(in the rows, 128 means zero)
Each row of numbers stands for one object and depends on some of the facts below. Use the named rows to name the rest.

Facts:
μ: belongs to class; ω: refers to
bafa μ:332 ω:plufar
basisken μ:419 ω:greso, skoni
bibro μ:866
bivun μ:419
bopaflom μ:866
bosis μ:419 ω:gipiple, mugidro
brenal μ:377 ω:duzizar
britoske μ:866 ω:delo
brodro μ:623 ω:fabur, skalom, delo, klaklon
buskek μ:332 ω:skalom, pliplo
datral μ:377 ω:nudak, muplok
delo μ:419 ω:kifer, mugidro
dimem μ:464 ω:duzizar, flogil
dodro μ:332 ω:figrar, bibro, skeplil
drabre μ:419 ω:granafim
dradrafe μ:419 ω:flena, mefluflel, trilam, drotu
draple μ:419 ω:plilun, greso, vuklur
drotu μ:419 ω:kefebre, studrom
drumer μ:377 ω:skeplil
dugin μ:866
duzizar μ:332 ω:studrom
fabris μ:332 ω:studrom, trarapla
fabur μ:866 ω:kidas, greso
fani μ:377 ω:vuklur
figrar μ:332
flakli μ:377 ω:skeplil
flaklilak μ:377 ω:tragel
flamem μ:419 ω:pastar, flogil
fledum μ:377 ω:skupupi
flena μ:623
flibre μ:464 ω:koflem
flidek μ:623
flisom μ:332 ω:duzizar
flobrofle μ:623 ω:duzizar, gramek, drotu, klozupla
flogil μ:377 ω:studrom
flonifek μ:623
flostir μ:419 ω:lubis
gekler μ:377
gemik μ:464 ω:dimem, flogil
gipiple μ:419 ω:skizerur
gramek μ:419
granafim μ:419 ω:kefebre
gratri μ:419
gravil μ:464
greso μ:464 ω:plufar
grevu μ:377 ω:pliplo
grifi μ:332 ω:studrom
guberel μ:464 ω:fledum, grifi
kefebre μ:464 ω:flogil
kidas μ:419 ω:kefebre
kifer μ:464 ω:duzizar
kilebir μ:623 ω:gekler, mugidro, studrom
kilu μ:332
kinem μ:332 ω:studrom
klaklon μ:419 ω:fabris
klastogra μ:419 ω:plukli, muplok
klenok μ:464 ω:kifer, kefebre, studrom
klibra μ:866 ω:kefebre, mefluflel
klopiplak μ:377 ω:kifer, studrom, drotu, triseklos, pledres
klozupla μ:332 ω:studrom, grifi
kluvuni μ:866 ω:skore, studrom, trilam, flogil
kodil μ:332 ω:fabur, gemik
koflem μ:377 ω:drotu
lalal μ:866 ω:skoni
laras μ:464 ω:plukli, studrom
lesok μ:332 ω:guberel, pleklum
lubis μ:866 ω:studrom, flogil
mefluflel μ:377 ω:rubon, studrom
mepostas μ:332 ω:tresimes, greso
mugidro μ:419 ω:studrom
muplok μ:332 ω:skeplil, grifi
mustum μ:332 ω:grifi
nestom μ:623
niki μ:377 ω:klenok, skoni
nozu μ:623 ω:fabur, plilun
nudak μ:623 ω:fabur, flidek
nusi μ:464 ω:klozupla, triseklos
pafem μ:464 ω:studrom
pastar μ:377 ω:skalom, drotu
peniflur μ:332 ω:vebote, mefluflel
pledres μ:464 ω:kifer, mugidro, studrom
pleklum μ:623 ω:fani
plilun μ:377 ω:skizerur, muplok, skoni
pliplo μ:377 ω:drotu, flogil
ploni μ:866
plufar μ:419
plukli μ:332 ω:gipiple, lubis, koflem
pufla μ:377 ω:kifer, gemik, nestom
puflisok μ:377 ω:studrom
radrel μ:332 ω:pliplo
ratro μ:377 ω:radrel, plilun
rubon μ:464 ω:studrom
siplok μ:623 ω:bafa
sistik μ:332 ω:vizan
skagrur μ:419 ω:skalom
skalom μ:419 ω:studrom
skeplil μ:332 ω:duzizar, flogil
skevi μ:464 ω:flidek, basisken
skizerur μ:866 ω:klenok, mefluflel, flogil
skoni μ:332 ω:kifer, kefebre, flogil
skoplero μ:623 ω:skalom, flogil
skore μ:377 ω:flisom, radrel
skoriski μ:419 ω:flogil
skupupi μ:623 ω:kefebre
stekler μ:464 ω:flena, kidas
studrom μ:377
stuskek μ:332 ω:gipiple
sufen μ:377 ω:basisken, vizan
suzeston μ:623 ω:trilam
tabar μ:377
tedrir μ:866 ω:muplok
tifak μ:866 ω:skore, plilun
tobis μ:866 ω:drotu
tobra μ:464
trabo μ:377 ω:fabur
tragel μ:623 ω:ploni, flamem
trarapla μ:866 ω:mefluflel, studrom
tresimes μ:377 ω:skalom
trigu μ:332 ω:dugin, gravil, datral
trilam μ:332 ω:drumer, flogil
triseklos μ:623 ω:studrom, flogil
trogrem μ:623 ω:plilun
vebote μ:464 ω:bafa, flamem
vizan μ:866
vudom μ:419 ω:pastar
vuklin μ:464 ω:duzizar
vuklur μ:332 ω:kifer, lubis
zalir μ:377 ω:plufar, klaklon
zemim μ:377 ω:bivun, bafa
zofle μ:332 ω:fledum, skeplil, skoni

Some rows with their names:
sufen: [118 129  92 140 190 153 173 134 156  98 110 137 107  93  86 174 142  92
 123 136  91 127 151 104 145 102 109 106 143  97 113  88 145 164 102  83
 174 140 104 124 149 130 124 131]
radrel: [139 143  92 150 184 144 170 119 110  97 105 153 112  84 127 154 128 108
 119 129  93  81 127  93  94 121 108  67 128  86  98 133 106 142 127  87
 118 117  78 123 109 156 147 143]
duzizar: [134 132  51 161 182 153 188 114 128  96  96 164 102  79 122 196 151 114
 137 124 114  73 163  94  77 105  94 112 103  91  93 129  72 142 151  79
 116 133 104 128  87 169 136 147]
klastogra: [127 134 107 155 171 133 137 104 170  98 115 109  89  65 111 118 111  83
 119 122  92 117 158 103 209 112 106  86 126  92  82  78 121 147 144  84
  79 118 101 125 117 157 121 148]
kifer: [147 126  80 207 209 120 213 137 150  83  99 164 108  59 113 170 140 104
 118 115  62 118 112 109 129 105 108 170 128 120 115  74 103 138 145  73
 122 104 130 128 107 179 100 178]
suzeston: [155 128  83 141 189 142 170 103 152  89 136 117 114  65 113 151  97 114
 106 128  69 101 116 104 144 121  94 124 140 101 110 107 183 161 105  63
  91 159  89 124  89 143 121 133]
skizerur: [156 146 126 181 199 131 155 103 139  88 121 135 117  78 102 133 123  87
 137 148 139  93 150 101  77 127  98 139 151 114  90  85 152 157 113  64
 128 143 107 122 156 160 101 147]
klibra: [148 147 126 158 204 134 178 104 175  96 102 137 106  81 104 131 128  92
 137 145 145  92 112 106  91 132  99 128 151 113  94  93 135 158 111  52
 121 146  99 123 153 155  96 181]
pledres: [156 124  85 162 197 127 183 112 164  92  85 167 120  64 107 151 142 114
 129 120  82 106 107 114 146 105 103 145 130 105  96  57 127 153 114  88
 149 121 138 134 106 183 121 171]
gemik: [177 132 104 198 208 122 165 128 122  85 112 167 126  53  96 132 127 101
 131 121  61 109 133 108 113 111 111 155 140 101  98  57 154 149 105 100
 109 121 137 128 142 169 119 137]
ploni: [143 149 135 176 195 119 167  94 150  91 116 133 110  89  99 150 121  94
 126 147 124  97 128  98 114 113  96 129 151 116  92 108 134 155 105  61
 145 147  91 125 155 162 100 169]
flibre: [157 133 112 175 201 113 177 119 147  89  94 159 122  65 102 133 125 112
 125 119  57 113 107 112 150 107 112 124 141 108 101  78 124 151 101  90
 133 118 119 131 120 170 121 170]
dradrafe: [129 133 108 143 196 136 134 107 177 102 107 123  86  63 104 126 119  85
 117 128  81 118 141 103 189 111 105  71 119  97  84  84 130 142 129  82
  51 126  99 123 131 159 123 163]
flisom: [130 140  67 190 185 143 204 131 110  92 110 154  96  77 130 192 137 103
 120 121  92  84 138  91  83 110 103 118 117  99 107 147  72 133 162  71
 105 115  84 123 105 161 123 147]
gekler: [116 131  94 141 191 148 169 133 160 100 110 136 103  95  81 181 140  94
 121 136  86 127 148 104 148  95 108 109 143  97 113 102 142 164  94  86
 173 145 102 125 159 131 124 132]
basisken: [125 134 102 153 174 145 147 106 171  98 116 113  92  61 122 115 116  76
 106 122 100 115 133 100 215 118 106  99 131  86  85  65 142 147 147  85
  95 104 104 124 124 165 116 146]
gratri: [128 137 110 157 184 133 140 106 172 101 115 117  85  64 103 135 115  81
 108 125  79 115 138 100 211 105 101  95 126  86  84  86 130 145 134  87
  75 124  98 125 137 162 117 154]
niki: [117 128  89 138 185 160 178 138 163  97 109 135 108  90  95 162 143  90
 128 133 105 126 155 105 142 109 113 113 147  96 113  78 149 166 107  82
 174 134 109 124 148 130 124 130]

Rows to name:
No name comes twice in this set of rows, the named rows included.
[164 130  83 114 204 157 192 120 185  97 118 126 102  58 116 129 102 113
 120 122  88  96  75 113 130 139  98 129 147  94 115  99 176 167 101  53
  58 164  91 124  91 131 111 158] => skupupi
[142 146 125 172 186 129 170  96 153  88 114 126 115  86 114 133 122  90
 131 143 145  97 135 102 110 128 101 130 154 118  92  88 136 156 119  56
 155 132  98 124 142 161 101 159] => lalal
[113 121  78 119 203 158 171 132 177 100 102 147 106  92  89 182 157  98
 130 140 103 125 160 108 126 102 106  96 126 107 111  78 139 163 103  78
 158 147 114 125 138 136 128 140] => klopiplak
[188 134 107 184 218 136 172 139 148  92 100 174 122  43  94 112 132  99
 139 120  77 104 116 115  86 125 113 157 144  94  99  53 153 154  96  96
  77 129 142 126 148 157 115 150] => kefebre
[148 124  76 141 203 136 180 110 158  87 132 120 106  65 116 164 102 118
 114 129  62 106 123 105 130 119  96 115 128 119 118 115 156 153 122  49
  75 156  84 124  76 143 116 149] => flobrofle
[148 125  81 124 197 145 168  98 153  87 138 118 120  70 131 155 102 116
  92 134  69 106 104 104 155 125  96  98 137 107 115  92 197 159 110  63
 108 141  83 124  78 151 129 138] => brodro
[140 146  85 167 158 143 180 119 112  95 102 141 110  83 129 137 121 106
 140 116 110  79 139  95 104 124 110 100 139  81  93 140  89 149 134  86
 122 122  85 125 106 145 141 132] => zofle
[147 133 103 172 200 144 119 117 153  96 130 126  94  47  99 125 120  73
 120 130  87 113 180  98 153 113 103 106 124  86  82  65 155 143 141  97
  38 122 119 121 151 160 119 125] => skoriski
[150 127  81 135 184 146 173 100 148  87 139 113 117  69 127 152  97 113
  94 127  73 103 105 103 163 124  96 119 143 100 112  97 194 161 117  62
 120 141  85 126  83 149 122 133] => nudak
[148 144  77 203 177 140 180 136  89  88 119 151 104  68 119 161 129 100
 144 117  99  80 185  90  57 117 108 122 124  93  98 140  80 138 150  81
  75 126  98 121 111 145 129 115] => skeplil
[143 138 113 152 194 130 160  82 168  93 102 139 115  84  97 156 136 102
 144 149 148  90 153 104  99 114  89 122 135 116  82  87 128 160 106  62
 152 155 112 128 136 170 109 168] => trarapla
[112 129  91 138 173 148 171 133 158  96 109 127 109  95  94 162 134  94
 137 132 101 127 168 105 152 103 114 103 145 102 111  86 134 166 104  82
 181 138 107 125 137 125 130 123] => datral

Now the same objects, written a new way:
Some objects and their rows:
dodro: [152 169 148 117 122 148 103 139 149 191 195 171  91 129 168 126 110 110
 119 146 170 139  99  94 150 130 123 115 135 151 124  57 122 109  81 119
 178 207]
muplok: [138 114 103 117 114 137  82 138 144 179 157 177  88 132 144 161 103 104
 117 150 151 144 109  98  94 154 151 129 139 142 121  99 157  97 130 139
 174 173]
vuklur: [137 113 146 129 118 143 110 124 131 174 165 175 103 116 147 119 127 127
 108 136 135 146 101 107  86 162 145 117 142 110 145  93 153  76  95 119
 174 173]
pastar: [156 111  66 125 162 109 168 162 107 114  63 110 124 106 168 142 133 127
 121 154 125 128 187 142 154 152  90 143 141 119 141 139 115 155 154 160
 149  44]
zemim: [160 146 112 112 166 105 187 155 112  97 134  74 123  94 175 130 151 117
 162 144 146 135 172 124 151 162  89 168 142 115 155 122  86 170 147 182
 118 102]
dradrafe: [129 107 158 132 157 137 115 143 122  75 161 167 132 172 135  89 137 195
 134  99 108 122 109 124 151  80  88  84  97 120  91 116  90 115 108 116
  99 166]
gratri: [120 127 164 159 102 140 141  97 108  84 174 161 131 146 138  95 134 166
 163 104 121 111 123 125 111  96  85  91 118 116  89 167 106  94 131 162
  95 190]
flostir: [127 109 163 150 136 141 135 121 111  73 161 175 139 158 124 102 129 186
 140 111 127 120 131 127 128  88  92  78 121 106 104 140 100  95 107 136
 104 172]
drotu: [112  87 131 165 128 137 130 111  90  70 110 185 112 135 122 108 119 185
 141 107 107 122 137 136 114  95  98  80 127 121  92 171 123  84 141 137
  97 128]
pafem: [115 141 134 154 142 110 114  78 174 148 120  97 169 127  77  96 119 104
  82 178 119 192 141 132 142  91 135 128 123 125 129 154 109 146 101  83
  97  69]
pledres: [113 156 144 143 138 118 126  74 169 141 124  84 173 124  68  92 125 105
  79 180 122 187 135 137 130 100 140 125 125 118 138 154 105 135  93  78
  96  91]
skupupi: [ 90  83 110 146 100 147 117 143 111 133  76 102 130 139 115 100 165 147
  93  83 118  64  79 128 150 114 157 162 115 152 112 114 200 154 115 113
 134 135]
kilebir: [108  83 124 166 114 145 110 126 140 167  99 135 175 166 127  98 169 140
 106 106 150  66 105 112 174  59 159 170 113 127 124 113 175 158 116 107
 152 166]
flobrofle: [ 99 103 131 158 112 151 112 145 139 158 103 125 168 163 134  96 168 137
  94  98 151  61  97 115 185  64 151 164 111 144 118 102 173 173  97 108
 158 171]
tobis: [128 178 171  86 129 112 103 140 146 137 104 139 150 137 112 180  96 131
 156  94 102 115 121 169 153 118 167  99 101 154 143 128 102 150 171  79
 114  85]
klibra: [133 177 176  69 143 118  95 159 146 129 117 132 144 144 108 178  98 130
 153  84 100 113 115 168 151 127 173 105 100 153 151 111  95 156 157  75
 110  94]
lalal: [131 202 181  57 123 122 113 153 134 114 135 115 152 139 104 179 111 128
 159  79 102 106 110 174 126 150 174 100 113 146 149 101 103 140 147  83
 108 119]
vizan: [123 196 191 100  61 117 145  99 122 129 127 107 149 108 105 186 112  95
 196  86 103 101 132 169  90 156 160 103 118 141 152 174 119 114 195 126
 103 115]

Name these rows:
No name comes twice in this set of rows, the named rows included.
[167 145  66  81 169 124 165 185 124 100 108  92 126 131 160 154 151 133
 102 147 133 118 156 141 140 170 100 146 135 120 139  90 107 167 121 146
 145  92] => ratro
[104  83 147 168 139 128 131 104  98  71 151 174 127 135 121 112 125 164
 191 108 132 132 149 117 109 102 105 100 127 102 104 165 109  96 146 151
  85 158] => klaklon
[130 122 167 129 156 142 131 134 112  49 205 144 132 160 122  95 144 190
 155  91 122 125 114 127 111 124 106 102 116 101 115 118  95 112 104 136
  74 199] => draple
[121 163 168  94 133 114  91 137 144 143 100 150 164 134 106 193  86 116
 186 113 119 119 145 162 145 112 177 106 115 140 152 136 102 144 179  88
 113 101] => trarapla
[136 121 133 134 122 134  99 131 134 183 162 184 101 117 150 139 112 116
 118 149 153 147 111 100 110 145 134 119 155 125 139  85 144  88 102 124
 183 171] => flisom
[152 131  50  98 139 118 181 169 103 100  77  90 120 110 151 156 141 131
 100 142 117 114 165 149 113 186 105 148 140 123 135 131 137 133 140 155
 146  65] => fledum
[101 165 166 157 144 102 136  61 144 133 134  56 120  88  83  70 118  97
 131 168 124 197 134 123 162 112 124 144 125 148 132 161 103 166 109 101
  71  71] => vebote
[118  82  16 148 124 115 175 130  77  98  22 138 121  77 143 206 106  93
 136 179 143 130 218 148  84 166 120 141 179 106 142 196 160 112 195 194
 154  41] => studrom
[100  91 123 128 126 142 103 162 123 125 121  84 134 161 117 103 181 137
 110  73 133  77  67 118 146 115 172 194 111 141 124  94 182 182 114 116
 112 173] => nozu
[130  82 103 139 116 128  85 122 140 188 130 192 101 121 142 150 110 106
 116 153 141 150 122 101  91 144 147 124 141 125 132 118 162  77 137 136
 179 151] => grifi
[133 203 182  67 145 127  96 154 151 136 127 138 167 151 118 177  95 128
 151  99 134 105 127 162 168 110 167  99 103 161 145  87  83 163 140  72
 114 112] => kluvuni
[125 158 139 122 149 104 118  98 170 131 138  55 133 132  69  72 140 118
  63 150  89 190 100 135 141 116 134 133 100 146 123 133 106 159  95  75
  82  73] => stekler
[ 88 114 150 179  93 144 137 106 119 166  80 115 130 127 145  81 157 131
 126 102 144  55 107 111 204  66 121 154 110 162 110 132 190 157 123 127
 145 148] => tragel

The same objects again, as new rows of numbers:
Some rows with their names:
skeplil: [162 114 136 128 108 143 107 139 126 123 103 142  93  75]
plilun: [174  86 142 161 115 140 171  93 125 135 128 141 102  71]
flamem: [195 151 109 142 141 125 160 112 152 126  92 111 113  75]
lalal: [172  76 114 133 154 163 173 139 138 109  85 159 118  66]
trabo: [169  78 126 142 127 139 171  73 135 145 121 136 108  82]
skevi: [176  95 108 108 165 133 142  90 128 121 117 137  82  34]
niki: [192  71 155 133 137 131 169  90 139 138 110 141 115  82]
flogil: [189 108 150 170  91 131 165  97 129 128 118 162 108  61]
pufla: [183  69 147 134 125 126 166  87 159 126 122 135 119  83]
gipiple: [178 158 134 146 154 138 175 114 136 108 111 130  99  86]
sistik: [156 109 116 106 122 147 117 112 123 130  86 134  98  94]
plufar: [184 154  96 147 131 135 175  92 142  99  85 121  90  72]
skizerur: [168  96 118 135 157 166 170 144 139 116  95 168 127  70]
dradrafe: [191 139 128 135 173 127 164 123 157 138 102 112 117  81]
zalir: [174  82 125 128 120 140 168  61 153 129 115 136 129  87]
gramek: [185 150 123 151 137 125 167 128 149 100 105 121 103  74]
drumer: [183  85 149 154 107 131 157 104 134 134 120 131 128  61]
puflisok: [184  97 160 137 124 135 165  83 151 133 129 149 132  73]

Name these rows:
No name comes twice in this set of rows, the named rows included.
[165 127  99 104  96 147 121 104 132 127  79 141 106  81] => bafa
[132 106 116 108 132 150 116 120 113 137 120 118 106  92] => trigu
[181  83 128 122 107 140 165  72 143 131 101 119 141  71] => zemim
[176 108  98 124 145 144 144  78 133 110 110 153  74  25] => greso
[162  91  86 148 142 177 176 128 128 110  92 167 110  61] => fabur
[172 107  99 140 123 169 162 132 135 108  77 155 144  46] => ploni
[179 145 120 134 146 136 169 114 139 111 103  98 105  82] => gratri
[178  85 158 134 116 140 172  80 133 121 112 135 112  72] => fani
[165  96 100 138 125 175 177 130 119  91  81 165 107  59] => vizan
[194 164 129 162 145 129 168 126 140 122 101 139 104  74] => drotu
[179 163 132 145 149 134 173 113 154  94 115 139  90  84] => mugidro
[143 108 101 145 135 179 173 131 110  99 109 147 122  51] => dugin

